77, 41, -384, -17, -497, -284, -10, -306, 44, 277, -493, -209, 88, 103, 37, -43, 107, -127, 94, 45, 14, 72, 61, 131, 11, 2, 407, 147, -280, -21, 280, -58 : telil
115, -29, -472, -54, -209, -237, 264, -184, 155, 245, -361, -108, 134, 136, -31, -122, 193, -191, -205, -60, -227, 254, -85, 175, -96, 121, 357, 204, -440, -18, 328, -174 : mado
-53, -174, 237, 391, -468, -39, -309, -249, 234, -82, 54, -149, -141, 25, 188, 50, -76, 206, -140, -176, -285, -109, 271, -29, 57, -57, 70, 453, 70, -226, -21, 261 : naso
92, -179, 349, 333, -221, -20, 8, -57, 244, -75, -132, -75, 76, 57, 266, 158, 50, 211, -134, -428, -165, 86, -113, -46, 82, -110, 123, 545, 16, -326, -71, 328 : naso
53, -203, -226, 145, -15, 295, 167, -184, 134, -245, 338, 22, 227, 65, 215, 470, 56, -258, 90, -547, 66, -325, -47, 349, -455, 114, -456, 157, -215, 94, 143, 350 : mado
149, 58, -525, -188, -304, -82, 165, -1, 213, 69, -259, 74, 104, 38, 209, 63, 134, -286, -29, -138, -88, 382, -185, -168, 101, -13, -45, 258, -228, 153, 304, 14 : mado
-16, -283, 241, 290, -344, -29, 138, -261, 94, -203, 598, -130, 50, 21, 175, 426, -70, -261, 101, -610, 73, -267, 19, 644, -423, 25, -282, 282, -233, -50, 262, 431 : Zosur
-100, -161, -557, -161, -335, -334, 132, -244, 226, 251, -352, -90, 142, 290, -110, -27, 121, -199, -104, 14, -181, 360, -52, 66, 54, 33, 258, 62, -444, 93, 439, -178 : mado
-221, -163, -15, 121, -170, 258, -21, -379, -113, -276, 899, -230, 75, 167, 65, 602, -126, -383, 126, -478, 18, -590, 302, 401, -366, 75, -618, 372, -199, 202, 46, 417 : segat
110, 24, -97, -198, -401, -233, 161, -71, 185, 359, -613, -53, 247, 139, 85, -95, 193, 49, 52, -66, -11, 329, -300, 142, -90, 14, 419, 5, -491, 51, 525, -44 : pavo
407, 32, -303, -533, 108, -79, -227, 586, 270, -507, 306, 452, -90, -8, -88, -424, 120, 206, -281, 139, -275, 811, -158, -45, 212, -185, -180, 191, 237, -148, -16, 66 : naso
322, -109, -241, -186, -494, -557, -296, 466, 340, -388, 434, 306, 49, 26, 7, -378, 137, 20, -112, 242, -117, 620, 32, -294, 338, -159, -370, 214, 14, 118, 267, 69 : segat
499, 66, -559, -415, 108, 55, -128, 779, 274, -588, 321, 485, 138, 59, 32, -353, 239, -127, -13, 142, -424, 475, -54, -96, 30, -118, -648, 339, 188, 21, 32, -62 : nidev
-17, -367, 528, 497, -426, -193, 56, -29, 310, 48, 110, -7, 112, -169, 348, 255, 55, 195, -130, -467, 39, 125, -242, 52, 67, -22, 88, 463, -126, -253, 90, 452 : nidev
-75, -265, -60, 230, -311, -1, 31, -201, 142, -304, 666, 38, 177, -36, 102, 270, 57, -336, 70, -320, -23, -286, 136, 423, -357, 117, -623, 163, -198, 189, 208, 407 : vudi
-19, -102, -119, -26, -340, 23, -30, -131, 64, -248, 600, -106, 144, 63, 55, 262, 48, -274, 31, -245, 62, -536, 263, 231, -410, 233, -599, 299, -371, 407, 290, 413 : nidev
37, -65, -464, 99, -412, -414, 194, -151, 252, 363, -401, -108, 151, 206, 66, -27, 136, -303, -139, -64, -117, 241, -98, 99, -40, 149, 303, 199, -531, 129, 556, -157 : segat
477, -64, -186, -415, -231, -284, -187, 626, 364, -458, 277, 306, 72, 83, -42, -357, 183, 75, 23, 228, -295, 799, -160, -297, 429, -174, -322, 276, -3, 98, 148, 53 : nidev
194, -24, 205, 186, -340, -51, -56, 76, 200, -125, 141, 20, 65, 11, 407, 70, 12, 251, -152, -412, -40, -38, -79, -121, 141, -3, -110, 699, 116, -305, -148, 487 : telil
48, -239, -226, 281, -239, 355, 123, -86, 137, -299, 610, -56, 217, -126, 296, 475, 60, -366, 191, -364, 67, -432, 161, 253, -425, 159, -680, 230, -272, 370, 224, 430 : Fakam
174, 35, -562, -243, -174, 137, 271, -107, 151, 191, -703, -126, 76, 85, 91, 127, 157, -205, 17, -90, -368, 313, -134, -43, 139, -113, 295, 342, -367, 155, 275, -47 : pavo
-35, -144, -107, -3, -377, -404, 288, -54, 141, 469, -470, -227, 20, -39, -25, -30, 103, -117, 39, -46, -2, 367, -124, -68, 180, 63, 418, 175, -490, 96, 346, -222 : Mazo
70, -483, 235, 469, -378, 145, 93, 29, 477, 101, 7, -156, -32, -276, 314, 93, 14, 172, -215, -394, -422, 171, 42, -5, 196, 2, 130, 394, -66, -301, 22, 119 : pavo
-14, -47, -411, 34, -414, -185, 225, -229, 244, 431, -490, -78, 260, 333, 195, 152, 112, -197, -54, -155, -63, 395, -276, 10, -27, -18, 391, 16, -551, 170, 719, -9 : Zosur
34, 38, -425, -140, -327, -408, 195, 69, 76, 422, -811, -32, 371, 198, 78, -152, 234, -25, 126, 160, 166, 207, -192, 17, -86, 82, 450, -12, -447, 110, 489, -212 : pavo
154, -129, -195, 376, -157, 257, -11, -114, 287, -210, 77, -27, 11, -57, 247, 128, 45, 2, -124, -384, -335, -46, 131, 119, -184, -65, -39, 494, 8, -205, 21, 271 : mado
-13, -221, -46, 209, 0, 69, 168, -143, 32, -82, 480, -86, 160, -155, 95, 367, 123, -300, 15, -452, 31, -388, 105, 396, -454, 245, -385, 222, -218, -12, 5, 218 : Mazo
128, -89, -444, -59, -359, -135, 432, 40, 268, 381, -447, -139, 133, -83, 170, 58, 107, -210, -16, -97, 11, 312, -157, -80, 161, 174, 264, 83, -517, 257, 460, -66 : Mazo
103, -21, -409, -157, -258, -388, 8, -21, 151, 199, -277, -18, 64, 325, -29, -225, 168, -161, -174, 31, -56, 300, -53, 237, -139, 51, 272, 205, -291, -24, 468, -135 : pavo
47, -206, 693, 257, -424, -206, -95, -196, 216, -111, 203, -54, -36, -82, 289, 85, -14, 373, -285, -579, 106, 43, -144, 17, 81, -175, 143, 441, 147, -427, -76, 508 : vudi
48, -145, -161, 156, -103, 399, 34, -82, 99, -318, 592, -22, 98, -175, 174, 325, 36, -244, -8, -429, -92, -546, 230, 398, -417, 140, -582, 306, -79, 69, -34, 313 : pavo
-51, -59, -120, 99, -333, 274, 28, -135, 183, -258, 583, 45, 201, 75, 147, 366, 11, -347, 150, -329, -154, -333, 137, 364, -458, 39, -702, 140, -250, 237, 354, 348 : Mazo
662, 131, -633, -357, 62, 41, -333, 742, 279, -705, 224, 463, -66, -152, -14, -629, 270, 93, -22, 352, -502, 608, 162, -163, 70, -84, -443, 421, 214, 46, -79, 6 : nidev
323, -182, -439, -329, -127, -300, 10, 759, 357, -285, 225, 379, 159, -151, 58, -287, 241, -129, -6, 241, -276, 835, -172, -276, 457, -53, -322, 174, -4, 182, 134, -69 : telil
80, -376, 101, 288, -13, 149, 202, 164, 116, -140, 466, -37, 219, -278, 160, 198, 144, -295, 62, -376, 30, -286, 57, 488, -448, 285, -397, 115, -161, 1, 70, 128 : nidev
129, -151, -322, 119, -508, -434, 285, 130, 315, 229, -28, 2, 87, -85, 197, 65, 87, -140, -158, -189, 263, 340, -257, -127, 122, 153, 81, 387, -511, 189, 452, 114 : naso
119, 69, -359, -90, -201, -209, 257, 48, 127, 222, -456, -1, 143, -6, 126, -15, 190, -144, -47, -55, 66, 344, -290, -69, 164, 55, 239, 339, -303, 87, 195, 4 : Fakam
66, -74, 448, 212, -177, -113, -163, -141, 140, -149, 68, -26, -3, 114, 262, -34, 45, 357, -177, -398, 24, -97, 39, 72, -61, -16, 74, 404, 223, -455, -205, 346 : Mazo
471, 158, -499, -544, 27, -294, -266, 514, 217, -563, 113, 419, -71, -3, -230, -533, 157, 29, -151, 339, -255, 666, -55, -191, 165, -123, -386, 211, 197, -34, -84, -58 : telil
433, 27, -492, -361, 25, -223, -251, 536, 200, -743, 573, 427, 62, 253, -58, -394, 153, 31, -100, 51, -414, 713, -61, 183, 141, -296, -227, 483, 227, -167, -10, 69 : Mazo
432, 47, -252, -366, -105, -340, -225, 675, 277, -510, 87, 494, 31, 75, -25, -408, 145, 154, -106, 254, -229, 668, -198, -211, 385, -141, -327, 338, 159, -34, -29, 63 : nidev
26, -45, -385, 135, -281, 311, -119, -281, 89, -436, 648, 27, 73, -69, 232, 408, 66, -290, 103, -424, -118, -674, 472, 471, -591, 136, -710, 412, -70, 65, 29, 499 : mado
314, -17, -254, -434, -209, -214, -113, 612, 337, -253, 12, 351, 184, 188, -22, -344, 158, 126, 22, 293, -126, 765, -158, -165, 202, -102, -240, -42, -62, 68, 314, -89 : Mazo
72, -121, 420, 249, -365, 15, -167, -200, 224, 20, -109, -62, -75, 24, 247, 17, -43, 375, -195, -252, -155, -72, 0, 19, 59, -52, 141, 318, 109, -383, -36, 360 : nidev
169, -31, -597, 54, -356, -245, 249, 124, 204, 169, -377, -56, 3, -133, 62, -87, 78, -203, -84, 83, -89, 228, -77, -32, 167, 206, 191, 458, -477, 279, 296, -26 : naso
480, 17, -638, -354, -54, -553, -134, 728, 291, -586, 680, 461, 198, 108, -118, -541, 239, -122, -251, 209, -85, 687, -111, -186, 140, -36, -452, 297, 16, 135, 199, -15 : vudi
15, -373, 409, 348, -359, -65, 83, -5, 390, 10, 116, 1, -109, -150, 335, 215, 20, 186, -217, -387, -139, 204, -135, -167, 293, -120, -14, 483, 32, -246, -7, 354 : mado
-16, -103, -314, -118, -110, 337, 42, 86, 143, -420, 473, 170, 146, 68, 201, 389, 83, -307, 67, -285, -212, -430, 200, 228, -299, 90, -822, 316, -152, 352, 109, 334 : naso
-59, -122, -361, -101, -335, -423, 184, 11, 196, 343, -234, -6, 85, 133, -88, -221, 220, -269, -164, -46, -301, 576, -60, 179, 14, -51, 343, 120, -474, 100, 573, -313 : naso
344, -121, -484, -223, -114, -625, -176, 573, 233, -474, 414, 361, 65, 116, -171, -585, 165, -89, -183, 318, -289, 793, -56, -116, 369, -125, -251, 237, 152, -71, 52, -182 : Zosur
-136, -85, -296, 13, -310, 131, -159, -223, 134, -413, 886, 32, 250, 180, 96, 363, -38, -325, 23, -384, 12, -524, 288, 266, -416, 168, -837, 193, -147, 241, 173, 426 : vudi
-54, -78, -330, -25, -80, 413, 87, -153, -48, -416, 694, 36, 184, 52, 147, 524, 16, -349, 187, -412, -159, -507, 278, 285, -390, -21, -805, 311, -148, 266, 43, 442 : nidev
120, -92, 117, 214, -182, 195, 130, -24, 268, -6, -100, -64, 61, 39, 275, 195, 30, 150, -113, -391, -245, -73, -91, -42, 25, -24, -6, 515, -134, -133, -6, 287 : telil
-171, -275, -93, 129, -288, 59, 107, -188, 100, 85, 464, -144, 166, -1, 112, 429, 124, -437, 106, -341, -116, -323, 204, 242, -277, 202, -468, 210, -434, 328, 319, 193 : vudi
17, -114, -462, -14, -403, -399, 255, -172, 167, 345, -278, -196, 35, -2, -80, -58, 133, -210, -17, -32, -168, 308, -7, 120, 82, 50, 422, 229, -513, 22, 325, -286 : naso
-171, -120, -365, 81, -124, -25, 81, -220, 82, -218, 486, 16, 94, 109, -38, 397, 5, -362, -19, -290, 80, -418, 282, 278, -457, 181, -573, 88, -331, 238, 164, 118 : Zosur
447, -80, -447, -359, -175, -173, -92, 563, 353, -419, 74, 307, 60, -13, -21, -354, 140, -66, 4, 213, -340, 795, -157, -318, 303, -138, -378, 209, 1, 171, 220, 12 : mado
266, -71, -157, -385, -56, -401, -105, 471, 233, -320, 286, 381, 36, 63, -130, -384, 113, -16, -263, 39, -136, 809, -261, -13, 155, -164, -216, 59, 84, -79, 180, -17 : telil
50, -17, -171, 97, -212, 198, -141, -230, 66, -551, 688, 82, 39, 158, 41, 336, 25, -228, 92, -247, -208, -405, 263, 422, -356, -44, -633, 431, -122, 121, 16, 431 : nidev
-126, -299, 237, 375, -523, -337, -221, -145, 290, -35, 228, -105, -148, -49, 76, -123, -47, 225, -316, -290, -93, 49, 300, 65, -24, 6, 148, 339, -103, -158, 155, 163 : naso
-50, -239, 52, 276, -76, 180, 146, 19, 49, -179, 572, 4, 162, -116, 147, 351, 65, -239, 62, -435, 7, -405, 153, 463, -429, 244, -502, 276, -262, 100, 57, 269 : mado
132, -79, -223, 114, -583, -449, 88, -221, 247, 266, -122, -107, 203, 97, 137, -117, 113, -156, -82, -238, 19, 511, -273, 60, -66, -43, 332, 175, -380, -62, 567, 72 : telil
-82, -450, 310, 435, -250, -233, 161, 67, 336, 194, 103, -18, 67, -212, 261, 120, 62, 140, -218, -443, 80, 148, -182, 7, 23, 39, 136, 293, -75, -311, 70, 110 : vudi
123, -31, -563, 26, -281, -401, 125, -53, 269, 252, -226, 51, 147, 53, -26, -242, 215, -144, -218, 77, -110, 366, -202, 34, -28, 127, 246, 182, -401, 26, 373, -137 : telil
-34, -19, -182, 185, -323, 322, -6, -437, 43, -393, 726, -13, 185, 202, 153, 517, -47, -378, 147, -455, 80, -482, 115, 456, -486, -44, -623, 181, -223, 206, 237, 463 : nidev
125, -61, -271, 44, -539, -504, 206, -59, 174, 469, -294, -114, 164, 54, 199, -44, 175, -130, -38, -63, 171, 283, -211, -33, 97, 101, 362, 220, -480, 118, 559, 68 : pavo
110, -269, 185, 444, -360, -123, -24, -4, 285, -82, 111, -129, -28, -232, 203, -11, 9, 168, -48, -356, -139, 35, 63, -73, 93, 4, 63, 543, -32, -252, -122, 134 : vudi
514, 213, -386, -522, -229, -234, -391, 728, 264, -527, -44, 391, 102, 29, -66, -565, 183, 177, 160, 431, -296, 631, -19, -355, 259, -140, -358, 255, 77, 178, 89, -5 : telil
284, -42, -675, -27, -373, -89, 297, 110, 308, 182, -369, 54, 35, -131, 224, -30, 153, -204, -29, -32, -194, 395, -148, -36, 151, 69, 120, 368, -374, 117, 344, -8 : nidev
-66, -493, 302, 569, -457, -227, 0, 47, 395, 123, 193, 23, 30, -204, 349, -16, 18, 229, -202, -368, -49, 314, -122, 103, 133, 20, 135, 330, -44, -271, 181, 306 : Fakam
